[[-17  -8 -43 -13  23  64  30   2 -16   2  -4]
 [ 25  -1 -12  22 -19  35 -34 -39  32 -29  43]]
=>
[[ -8 -43 -13  23  64  30   2 -16   2  -4 -17]
 [ -1 -12  22 -19  35 -34 -39  32 -29  43  25]]

[[  0  52 -23  59  73  23 -35  41 -15 -19  42  81  64  61  -5 -34]
 [-20 -11 -48   4  64  46 -30  72 -24 -65  41  90  55  76 -31 -65]]
=>
[[ 52 -23  59  73  23 -35  41 -15 -19  42  81  64  61  -5 -34   0]
 [-11 -48   4  64  46 -30  72 -24 -65  41  90  55  76 -31 -65 -20]]

[[-58  59 -47  36  34 -61  26  25]
 [ 36 -21 -26  29  26  28  30  28]
 [-70  55 -57  34  41 -61  28  37]
 [ 49 -43 -36  26  26  34  41  25]
 [-61  61 -46  36  35 -60  26  31]
 [ 46 -31 -29  29  19  33  31  19]
 [ 37 -29 -25  26  19  24  38  24]
 [ 44 -30 -25  17  16  33  35  16]
 [ 57 -36 -36  28  26  36  45  28]
 [ 33 -23 -23  24  22  23  33  27]
 [ 39 -31 -26  20  21  27  32  26]
 [-66  54 -48  33  34 -59  28  34]]
=>
[[ 59 -47  36  34 -61  26  25 -58]
 [-21 -26  29  26  28  30  28  36]
 [ 55 -57  34  41 -61  28  37 -70]
 [-43 -36  26  26  34  41  25  49]
 [ 61 -46  36  35 -60  26  31 -61]
 [-31 -29  29  19  33  31  19  46]
 [-29 -25  26  19  24  38  24  37]
 [-30 -25  17  16  33  35  16  44]
 [-36 -36  28  26  36  45  28  57]
 [-23 -23  24  22  23  33  27  33]
 [-31 -26  20  21  27  32  26  39]
 [ 54 -48  33  34 -59  28  34 -66]]

[[ 63  30 -50 -41 -24  62  -7  35 -10  10 -66  -9]
 [-71   5 -18  42   0 -66 -37 -27  33  36 -14 -55]
 [ 63  53 -23  -1 -41  77  26  -6  13   8 -63  -4]
 [ 22  30 -17  43 -39 -21   1 -44  59  12 -45 -71]
 [ 22 -38  -8  -1   2 -84 -23  20  43 -26  -1 -76]]
=>
[[ 30 -50 -41 -24  62  -7  35 -10  10 -66  -9  63]
 [  5 -18  42   0 -66 -37 -27  33  36 -14 -55 -71]
 [ 53 -23  -1 -41  77  26  -6  13   8 -63  -4  63]
 [ 30 -17  43 -39 -21   1 -44  59  12 -45 -71  22]
 [-38  -8  -1   2 -84 -23  20  43 -26  -1 -76  22]]

[[-87 -38]
 [-88  25]
 [-82  -6]]
=>
[[-38 -87]
 [ 25 -88]
 [ -6 -82]]

[[-59  35 -46  25  83]
 [ 61 -28  49 -21 -64]
 [-44 -26 -35 -17 -65]]
=>
[[ 35 -46  25  83 -59]
 [-28  49 -21 -64  61]
 [-26 -35 -17 -65 -44]]

[[ 74  11  38  50  16   3 -38  13  25 -50 -38  23  19  24   7  -5]
 [  3   9  14  -6  -6 -35  56   9 -18   6  54 -40 -69  43 -40  -9]
 [-33  43  12   0 -25 -13  -3  -6  27  37  -6  50  69 -70  12   5]
 [ 74  22 -30  42  16   2 -54  25  18 -38 -16  35  30 -25  -5   7]
 [ 34  10  19 -31  33   3  48   7 -23  21  -3   5 -86  36 -35 -23]]
=>
[[ 11  38  50  16   3 -38  13  25 -50 -38  23  19  24   7  -5  74]
 [  9  14  -6  -6 -35  56   9 -18   6  54 -40 -69  43 -40  -9   3]
 [ 43  12   0 -25 -13  -3  -6  27  37  -6  50  69 -70  12   5 -33]
 [ 22 -30  42  16   2 -54  25  18 -38 -16  35  30 -25  -5   7  74]
 [ 10  19 -31  33   3  48   7 -23  21  -3   5 -86  36 -35 -23  34]]

[[-54 -83 -82 -67]
 [-45 -41 -65 -60]
 [-38 -36 -54 -49]
 [ 41  82  84  80]
 [-24 -37 -39 -47]
 [-37 -39 -38 -34]
 [-11 -30 -42 -44]
 [ 55  66  80  76]
 [-43 -59 -74 -51]
 [  8   0   2  -8]
 [-44 -45 -51 -57]
 [-36 -49 -50 -49]]
=>
[[-83 -82 -67 -54]
 [-41 -65 -60 -45]
 [-36 -54 -49 -38]
 [ 82  84  80  41]
 [-37 -39 -47 -24]
 [-39 -38 -34 -37]
 [-30 -42 -44 -11]
 [ 66  80  76  55]
 [-59 -74 -51 -43]
 [  0   2  -8   8]
 [-45 -51 -57 -44]
 [-49 -50 -49 -36]]
